Below are the code and all the weights of a small trained network. Each question names an input and a class and asks about switching units off, where a switched-off unit gives its printed mean instead of its output.

import numpy as np


def w(rows, s, z=0):
    codes = np.array(rows[::2]) - 128.0
    scale = np.full(codes.shape[1], s)
    scale[-1] = z or s
    return codes * scale


def f(y):
    return np.maximum(y, 0)


def log_softmax(a):
    a = a - a.max(-1, keepdims=True)
    return a - np.log(np.exp(a).sum(-1, keepdims=True))


def net(x, mask):
    res = np.array(x, float).reshape(1, 3) / 4 @ E
    y = f(res @ A[0][:, :-1].T + A[0][:, -1])
    res = res + np.where(mask, y, B[0][:, -1]) @ B[0][:, :-1]
    return log_softmax(res[-1] @ U[:, :-1].T + U[:, -1])


A, B = {}, {}
E = w([
[17,171,2,155,61,162,63],'x0',
[18,73,182,203,219,235,131],'x1',
[95,211,171,72,73,238,225],'x2',
],0.0063)
A[0] = w([
[121,203,181,77,76,229,236,120],'N1',
[61,158,29,158,54,149,81,98],'N2',
[212,91,231,108,170,105,204,77],'N3',
[196,95,221,106,171,103,184,93],'N4',
[199,165,89,53,30,62,118,82],'N5',
[200,117,213,98,171,112,166,115],'N6',
[183,186,93,44,56,42,111,94],'N7',
[211,101,207,90,177,109,199,140],'N8',
[48,81,155,171,210,203,131,96],'N9',
[177,140,97,70,70,74,141,158],'N10',
[166,161,114,67,75,73,121,161],'N11',
[163,31,106,182,192,40,2,120],'N12',
[55,73,159,204,219,218,135,80],'N13',
[159,26,99,212,196,27,14,88],'N14',
[88,117,154,136,166,177,120,251],'N15',
[40,79,176,206,202,217,104,88],'N16',
[64,93,156,184,189,184,135,150],'N17',
[61,170,22,150,65,165,58,98],'N18',
[202,183,84,69,52,43,126,81],'N19',
[56,193,40,157,60,159,70,113],'N20',
[86,89,156,160,191,143,104,123],'N21',
[161,56,130,180,192,48,35,116],'N22',
[104,217,202,62,74,229,242,84],'N23',
[54,173,42,146,50,148,46,120],'N24',
],0.0061,0.011)
B[0] = w([
[106,172,72,86,116,190,84,192],'N1',
[106,90,168,97,195,99,69,172],'N2',
[84,96,180,93,196,92,31,167],'N3',
[88,92,167,96,194,103,50,165],'N4',
[171,147,194,192,94,125,52,177],'N5',
[117,97,132,109,171,108,100,171],'N6',
[173,134,182,180,93,128,74,182],'N7',
[112,78,123,104,171,110,112,191],'N8',
[176,148,189,180,93,119,43,168],'N9',
[181,100,128,169,103,129,130,195],'N10',
[165,99,131,149,106,144,130,195],'N11',
[114,185,78,89,107,192,95,205],'N12',
[172,161,191,180,105,130,73,170],'N13',
[85,210,86,86,121,188,58,195],'N14',
[187,53,61,135,88,131,207,243],'N15',
[169,149,186,180,102,127,67,175],'N16',
[174,115,138,160,93,126,122,184],'N17',
[106,89,168,94,194,90,63,176],'N18',
[176,147,193,187,93,131,65,178],'N19',
[111,82,156,92,189,105,93,181],'N20',
[162,140,143,146,104,134,106,158],'N21',
[110,175,85,87,120,184,99,187],'N22',
[93,216,80,83,122,205,1,183],'N23',
[114,78,152,97,190,105,94,185],'N24',
],0.0095,0.011)
U = w([
[170,146,190,236,74,125,111,112],'0',
[104,63,153,75,232,103,113,115],'1',
[109,246,49,70,109,176,113,117],'2',
[167,21,27,141,68,118,198,254],'3',
[98,166,129,132,128,94,182,90],'4',
[93,166,136,133,125,90,178,99],'5',
[90,163,144,138,128,104,169,102],'6',
],0.013,0.0095)

Each question gives the input, the list of numbers given to net, and the class t.
The units are the neurons (one row each of A and B). Each row of codes is followed by its name. A weight is (code - 128) times the scale printed after its matrix; where a second scale follows, it is the last column's (A, B and U).
mask holds one flag per neuron, in row order. A switched-off neuron (its flag False) gives its mean, the last column of its row in B, instead of its output. The means were averaged over made-up inputs and are rounded, as every weight is.
A unit's drop is (log p(t) with every unit on - log p(t) with that unit switched off) / (log p(t) with every unit on - log p(t) with every unit switched off).
unit that matters most: the unit with the biggest drop
top k neurons: the k neurons with the biggest drops, biggest first
drop of u: that unit's drop, to one decimal
input [-2,6,-7], class 2: top 2 neurons : (N14, N12)
input [-8,-4,8], class 1: unit that matters most : N3
input [-2,-5,-7], class 2: top 3 neurons : (N14, N12, N22)
input [-8,-7,6], class 1: top 4 neurons : (N3, N8, N4, N6)
input [8,3,8], class 1: top 4 neurons : (N20, N18, N24, N2)
input [7,-7,-2], class 0: top 2 neurons : (N5, N19)
input [-3,5,7], class 2: top 2 neurons : (N23, N1)
input [-8,8,-8], class 0: top 4 neurons : (N13, N16, N9, N17)
input [3,0,-3], class 3: top 4 neurons : (N23, N3, N4, N1)
input [-8,-7,7], class 1: top 3 neurons : (N3, N8, N4)
input [-3,0,-3], class 3: drop of N23 : 0.3
input [-6,8,-8], class 0: drop of N9 : 0.6
input [6,2,6], class 1: drop of N20 : 0.3
input [8,-7,-4], class 1: unit that matters most : N24
